Here is a tiny trained network, its code and every weight. The questions are about switching its units off for an input and a target symbol, where a switched-off unit gives its printed mean instead of its output.

import numpy as np


def w(rows, s, z=0):
    codes = np.array(rows[::2]) - 128.0
    scale = np.full(codes.shape[1], s)
    scale[-1] = z or s
    return codes * scale


def norm(h):
    return h / np.sqrt((h * h).mean(-1, keepdims=True) + 1e-5)


def f(y):
    return y / 2 * (1 + np.tanh(0.7978845608 * (y + 0.044715 * y**3)))


def softmax(a):
    e = np.exp(a - a.max(-1, keepdims=True))
    return e / e.sum(-1, keepdims=True)


def log_softmax(a):
    a = a - a.max(-1, keepdims=True)
    return a - np.log(np.exp(a).sum(-1, keepdims=True))


def net(x, mask):
    ids = ['αδεζμξπτψ'.index(c) for c in x.split()]
    T = len(ids)
    res = E[ids] + P[:T]
    u = 0
    for l in range(3):
        r = norm(res)
        for j in range(2):
            rows = slice(2 * j, 2 * j + 2)
            q, k, v = (r @ M[l][rows].T for M in (Q, K, V))
            z = softmax(np.where(np.tri(T) > 0, q @ k.T / 2**0.5, -1e9)) @ v
            o = O[l][rows]
            res = res + np.where(mask[u + j], z, o[:, -1]) @ o[:, :-1]
        u += 2
        y = f(norm(res) @ A[l][:, :-1].T + A[l][:, -1])
        res = res + np.where(mask[u : u + 4], y, B[l][:, -1]) @ B[l][:, :-1]
        u += 4
    return log_softmax(norm(res)[-1] @ U[:, :-1].T + U[:, -1])


Q, K, V, O, A, B = {}, {}, {}, {}, {}, {}
E = w([
[148,162,115,143],'α',
[113,112,144,115],'δ',
[108,135,144,106],'ε',
[149,96,97,164],'ζ',
[142,121,150,101],'μ',
[199,160,88,80],'ξ',
[66,173,250,191],'π',
[205,107,136,110],'τ',
[116,94,143,129],'ψ',
],0.017)
P = w([
[90,149,140,119],'0',
[147,125,194,65],'1',
[116,166,145,72],'2',
[103,162,140,97],'3',
[11,142,92,176],'4',
[98,66,52,144],'5',
[141,22,83,140],'6',
[207,71,62,82],'7',
],0.011)
Q[0] = w([
[53,175,156,236],'0.h0',
[185,203,207,233],'0.h0',
[217,66,188,1],'0.h1',
[105,146,164,156],'0.h1',
],0.0083)
K[0] = w([
[104,141,182,171],'0.h0',
[128,86,250,138],'0.h0',
[121,175,97,173],'0.h1',
[109,158,142,124],'0.h1',
],0.016)
V[0] = w([
[128,1,126,128],'0.h0',
[225,119,193,235],'0.h0',
[88,146,106,66],'0.h1',
[93,227,107,179],'0.h1',
],0.012)
O[0] = w([
[124,58,239,227,35],'0.h0',
[74,255,173,62,2],'0.h0',
[5,16,133,32,204],'0.h1',
[130,118,147,34,103],'0.h1',
],0.0056,0.0045)
A[0] = w([
[190,70,238,34,255],'0.n0',
[67,107,118,88,101],'0.n1',
[192,108,1,155,190],'0.n2',
[142,146,124,195,1],'0.n3',
],0.0091,0.0019)
B[0] = w([
[39,233,2,122,225],'0.n0',
[195,96,201,99,155],'0.n1',
[103,92,211,165,255],'0.n2',
[151,60,54,127,118],'0.n3',
],0.0082,0.0068)
Q[1] = w([
[144,227,119,1],'1.h0',
[139,97,130,93],'1.h0',
[82,64,110,118],'1.h1',
[146,99,87,93],'1.h1',
],0.011)
K[1] = w([
[124,37,156,133],'1.h0',
[153,115,140,79],'1.h0',
[147,180,11,56],'1.h1',
[116,61,92,97],'1.h1',
],0.011)
V[1] = w([
[190,162,136,149],'1.h0',
[32,173,155,134],'1.h0',
[2,187,198,126],'1.h1',
[123,123,17,70],'1.h1',
],0.0083)
O[1] = w([
[156,83,56,11,96],'1.h0',
[185,120,122,132,159],'1.h0',
[104,73,164,220,145],'1.h1',
[253,114,58,108,253],'1.h1',
],0.0069,0.0067)
A[1] = w([
[254,165,123,73,80],'1.n0',
[15,153,242,157,173],'1.n1',
[201,70,205,74,255],'1.n2',
[111,199,10,211,175],'1.n3',
],0.0084,0.0035)
B[1] = w([
[56,125,145,182,246],'1.n0',
[87,109,42,161,194],'1.n1',
[161,133,2,108,252],'1.n2',
[190,69,138,128,237],'1.n3',
],0.0088,0.004)
Q[2] = w([
[139,248,109,105],'2.h0',
[126,170,59,112],'2.h0',
[191,184,113,115],'2.h1',
[126,131,58,99],'2.h1',
],0.012)
K[2] = w([
[134,128,213,77],'2.h0',
[201,15,255,88],'2.h0',
[161,90,102,141],'2.h1',
[49,29,199,125],'2.h1',
],0.0078)
V[2] = w([
[2,26,117,45],'2.h0',
[79,247,157,100],'2.h0',
[86,4,145,188],'2.h1',
[200,34,62,47],'2.h1',
],0.0092)
O[2] = w([
[193,254,248,19,141],'2.h0',
[33,160,125,180,33],'2.h0',
[177,202,195,155,149],'2.h1',
[62,56,205,130,254],'2.h1',
],0.0099,0.0059)
A[2] = w([
[115,72,72,100,209],'2.n0',
[7,151,133,177,124],'2.n1',
[226,91,123,186,254],'2.n2',
[153,141,175,180,54],'2.n3',
],0.016,0.0041)
B[2] = w([
[223,134,132,158,224],'2.n0',
[4,52,210,103,159],'2.n1',
[113,74,159,217,248],'2.n2',
[185,243,132,153,132],'2.n3',
],0.011,0.013)
U = w([
[137,106,74,53,119],'α',
[202,190,234,108,79],'δ',
[155,116,254,54,187],'ε',
[53,161,177,145,254],'ζ',
[143,62,189,132,51],'μ',
[221,66,55,28,104],'ξ',
[179,199,35,174,118],'π',
[42,71,42,206,112],'τ',
[172,222,184,158,173],'ψ',
],0.013,0.0068)

Each question gives the input, a string of symbols that net reads in full, and the target symbol t.
The units are the heads (2 rows each of Q, K, V and O) and the neurons (one row each of A and B). Each row of codes is followed by its name. A weight is (code - 128) times the scale printed after its matrix; where a second scale follows, it is the last column's (O, A, B and U).
mask holds one flag per unit, layer by layer, with each layer's heads first. A switched-off unit (its flag False) gives its mean, the last column of its rows in O or B, instead of its output. The means were averaged over made-up inputs and are rounded, as every weight is.
A unit's drop is (log p(t) with every unit on - log p(t) with that unit switched off) / (log p(t) with every unit on - log p(t) with every unit switched off).
The circuit of an input: a set's keep is (log p(t) with only the set's units on - log p(t) with every unit switched off) / (log p(t) with every unit on - log p(t) with every unit switched off). Starting from the 12 units with the biggest drops (on a tie, the unit counted first), units are removed one at a time, each time the one whose removal leaves the highest keep (on an exact tie, the one counted first), for as long as the keep stays at least 0.8.
units of the circuit, in order: the units of the circuit, biggest drop first
most important unit: the unit with the biggest drop
k most important neurons: the k neurons with the biggest drops, biggest first
which heads matter: for each layer, one digit per head in row order, 1 if its drop is at least 0.15 and else 0, layers parted by /
input τ ε ξ, target τ: units of the circuit, in order => [2.h0, 0.h1]
input τ μ ε, target τ: units of the circuit, in order => [2.h0, 0.h1]
input τ τ ξ μ, target τ: units of the circuit, in order => [2.h0, 0.h0]
input ζ μ ε, target ζ: units of the circuit, in order => [1.h1, 0.n0, 2.h0, 0.h0]
input α ξ ξ μ ε ψ ξ ξ, target ε: most important unit => 2.h1
input ξ ξ ζ ψ, target ξ: units of the circuit, in order => [1.n2, 0.n1]
input ε ξ ξ ε ξ, target ξ: which heads matter => 11 / 01 / 00
input τ τ ξ, target τ: which heads matter => 10 / 00 / 10
input π π δ, target π: which heads matter => 00 / 00 / 01
input ζ δ ε τ, target ζ: units of the circuit, in order => [2.h0, 1.h1, 0.n0, 0.h0]
input ε τ ξ μ, target ε: units of the circuit, in order => [0.h1, 2.h0]
input τ ψ τ, target τ: which heads matter => 10 / 00 / 10
input π π μ τ, target π: units of the circuit, in order => [2.h1, 0.n0]
input ζ ζ ε, target ζ: which heads matter => 10 / 01 / 00
input τ μ ζ μ, target τ: units of the circuit, in order => [0.h1, 2.h0]
input ξ ψ δ, target ξ: which heads matter => 10 / 01 / 00
input τ μ ε ε, target τ: 2 most important neurons => [0.n2, 1.n2]
input π ξ ξ ψ ξ, target ξ: most important unit => 0.h0
input α μ μ, target α: units of the circuit, in order => [0.h1, 0.n0]
input π α τ, target π: most important unit => 2.h1
input ξ ξ τ, target ξ: 2 most important neurons => [2.n2, 2.n0]
input ε ξ τ, target ε: which heads matter => 11 / 10 / 11
input ξ ζ ψ μ, target ξ: 2 most important neurons => [2.n2, 0.n2]
input α τ ε, target α: which heads matter => 01 / 00 / 10
